Here is a tiny trained network, its code and every weight. The questions are about switching its units off for an input and a class, where a switched-off unit gives its printed mean instead of its output.

import numpy as np


def w(rows, s, z=0):
    codes = np.array(rows[::2]) - 128.0
    scale = np.full(codes.shape[1], s)
    scale[-1] = z or s
    return codes * scale


def f(y):
    return y / 2 * (1 + np.tanh(0.7978845608 * (y + 0.044715 * y**3)))


def log_softmax(a):
    a = a - a.max(-1, keepdims=True)
    return a - np.log(np.exp(a).sum(-1, keepdims=True))


def net(x, mask):
    res = np.array(x, float).reshape(1, 8) / 4 @ E
    y = f(res @ A[0][:, :-1].T + A[0][:, -1])
    res = res + np.where(mask, y, B[0][:, -1]) @ B[0][:, :-1]
    return log_softmax(res[-1] @ U[:, :-1].T + U[:, -1])


A, B = {}, {}
E = w([
[123,137,129,135,131,128,132,128,130,132],'x0',
[192,208,125,108,62,88,83,56,74,49],'x1',
[248,88,154,162,161,36,200,61,178,178],'x2',
[39,153,173,20,159,121,114,34,216,138],'x3',
[100,117,60,106,91,76,41,100,69,255],'x4',
[127,118,135,124,126,123,122,132,125,124],'x5',
[92,151,76,142,212,25,97,173,168,97],'x6',
[225,193,148,104,121,155,50,197,208,194],'x7',
],0.0063)
A[0] = w([
[163,123,170,123,85,212,116,108,127,173,210],'neuron 1',
[111,142,115,67,136,127,144,94,165,127,109],'neuron 2',
[120,91,110,81,83,84,106,106,106,246,36],'neuron 3',
[85,117,155,101,109,120,111,101,174,131,67],'neuron 4',
[42,117,103,117,111,208,54,203,125,106,27],'neuron 5',
[97,46,93,130,142,168,154,169,183,191,15],'neuron 6',
[107,159,154,92,146,133,112,83,165,129,80],'neuron 7',
[168,157,165,101,149,159,93,214,178,198,51],'neuron 8',
[112,70,118,107,128,143,159,89,82,107,255],'neuron 9',
[154,145,117,196,105,116,129,189,89,120,39],'neuron 10',
[121,156,85,131,165,65,87,177,170,101,240],'neuron 11',
[158,157,83,120,83,97,95,55,99,75,45],'neuron 12',
[168,83,125,111,135,90,152,111,143,143,51],'neuron 13',
[180,192,131,114,77,113,93,130,157,97,101],'neuron 14',
[166,122,186,118,137,171,188,149,204,42,4],'neuron 15',
[165,107,115,149,160,111,155,99,152,164,192],'neuron 16',
[81,119,134,158,135,112,168,104,83,116,44],'neuron 17',
[161,89,146,173,138,105,114,82,167,150,20],'neuron 18',
],0.011,0.0052)
B[0] = w([
[132,138,198,126,191,99,149,89,79,215,243],'neuron 1',
[236,68,109,172,119,165,154,192,70,140,179],'neuron 2',
[68,193,106,214,106,95,74,196,109,128,235],'neuron 3',
[221,61,91,183,92,157,101,165,78,133,164],'neuron 4',
[194,187,132,89,94,187,119,74,130,67,236],'neuron 5',
[78,121,122,115,34,94,254,128,157,77,194],'neuron 6',
[195,66,76,163,133,180,185,167,87,177,178],'neuron 7',
[92,69,81,85,148,75,101,59,197,152,225],'neuron 8',
[147,124,152,107,232,87,109,146,165,139,255],'neuron 9',
[216,62,68,176,137,152,155,143,117,165,205],'neuron 10',
[139,135,227,133,166,94,152,83,26,155,255],'neuron 11',
[79,110,140,107,46,72,181,154,164,94,213],'neuron 12',
[164,187,83,81,65,195,75,87,111,47,162],'neuron 13',
[65,65,108,103,117,109,151,98,215,113,199],'neuron 14',
[24,196,60,218,120,100,60,159,59,129,235],'neuron 15',
[169,145,186,104,109,182,94,102,136,62,226],'neuron 16',
[112,79,52,68,191,145,29,33,200,124,166],'neuron 17',
[169,211,97,84,76,220,114,82,105,64,158],'neuron 18',
],0.0092,0.0068)
U = w([
[168,192,116,74,73,203,96,72,119,77,79],'0',
[203,30,51,167,108,157,155,167,95,163,82],'1',
[53,192,71,184,114,106,65,168,106,144,79],'2',
[106,67,84,81,166,100,82,68,204,144,114],'3',
[68,92,147,105,45,107,252,125,162,104,116],'4',
[136,138,175,115,143,125,132,135,126,147,247],'5',
[131,124,181,111,139,131,127,132,123,145,237],'6',
[127,136,227,115,159,114,161,87,63,175,66],'7',
],0.013,0.015)

Each question gives the input, the list of numbers given to net, and the class t.
The units are the neurons (one row each of A and B). Each row of codes is followed by its name. A weight is (code - 128) times the scale printed after its matrix; where a second scale follows, it is the last column's (A, B and U).
mask holds one flag per neuron, in row order. A switched-off neuron (its flag False) gives its mean, the last column of its row in B, instead of its output. The means were averaged over made-up inputs and are rounded, as every weight is.
A unit's drop is (log p(t) with every unit on - log p(t) with that unit switched off) / (log p(t) with every unit on - log p(t) with every unit switched off).
The circuit of an input: a set's keep is (log p(t) with only the set's units on - log p(t) with every unit switched off) / (log p(t) with every unit on - log p(t) with every unit switched off). Starting from the 12 units with the biggest drops (on a tie, the unit counted first), units are removed one at a time, each time the one whose removal leaves the highest keep (on an exact tie, the one counted first), for as long as the keep stays at least 0.8.
units of the circuit, in order: the units of the circuit, biggest drop first
most important unit: the unit with the biggest drop
k most important neurons: the k neurons with the biggest drops, biggest first
drop of u: that unit's drop, to one decimal
input [-5,-5,7,4,-4,-5,2,7], class 0: most important unit : neuron 18
input [4,3,2,7,-7,2,-4,3], class 1: units of the circuit, in order : neuron 7; neuron 2
input [-5,1,2,-7,-4,-5,0,8], class 3: 2 most important neurons : neuron 8; neuron 14
input [8,4,-4,-2,4,3,3,-2], class 5: 3 most important neurons : neuron 15; neuron 3; neuron 6
input [-3,4,5,-7,8,4,3,6], class 2: 3 most important neurons : neuron 3; neuron 2; neuron 7
input [-2,3,2,6,-2,-1,-3,5], class 1: 2 most important neurons : neuron 7; neuron 2
input [4,-8,5,5,-7,3,-6,8], class 3: 2 most important neurons : neuron 8; neuron 3
input [-7,-7,7,-6,2,3,-8,-4], class 7: 4 most important neurons : neuron 1; neuron 9; neuron 5; neuron 12
input [-4,-2,-7,6,8,-4,-8,2], class 2: 3 most important neurons : neuron 3; neuron 11; neuron 16
input [3,-1,-8,4,-8,-6,2,6], class 0: 3 most important neurons : neuron 5; neuron 3; neuron 9
input [6,6,-2,8,4,3,7,0], class 1: 3 most important neurons : neuron 7; neuron 2; neuron 4
input [4,7,6,8,7,5,2,-6], class 1: 3 most important neurons : neuron 2; neuron 7; neuron 4
input [0,3,8,-1,3,3,6,0], class 0: units of the circuit, in order : neuron 13; neuron 18
input [-5,-8,1,-6,-2,7,3,8], class 3: 2 most important neurons : neuron 8; neuron 12
input [0,-4,-7,-5,7,-7,-8,2], class 7: 2 most important neurons : neuron 1; neuron 15
input [4,3,6,-6,4,7,-7,-8], class 3: units of the circuit, in order : neuron 17; neuron 9
input [-4,-3,-5,-1,-3,7,-5,-8], class 3: units of the circuit, in order : neuron 17
input [-7,3,6,0,1,2,2,7], class 3: 2 most important neurons : neuron 8; neuron 14
input [-2,3,-7,-3,3,0,-8,-2], class 7: 2 most important neurons : neuron 1; neuron 9
input [2,-3,-5,1,-2,-3,-6,6], class 3: 2 most important neurons : neuron 8; neuron 11
input [-1,2,-5,-3,6,-7,8,6], class 7: units of the circuit, in order : neuron 11
input [-3,-1,7,-7,-5,6,4,2], class 0: units of the circuit, in order : neuron 16; neuron 13
input [-6,-7,2,-6,8,4,1,3], class 2: drop of neuron 3 : 2.2
input [5,6,-5,4,0,2,5,-7], class 3: drop of neuron 17 : 2.2
input [-1,4,8,-3,0,7,2,8], class 0: drop of neuron 9 : 0.2
input [3,-2,7,-6,8,-8,4,4], class 2: drop of neuron 3 : 2.9
input [-7,5,2,8,-4,2,-5,2], class 1: most important unit : neuron 7
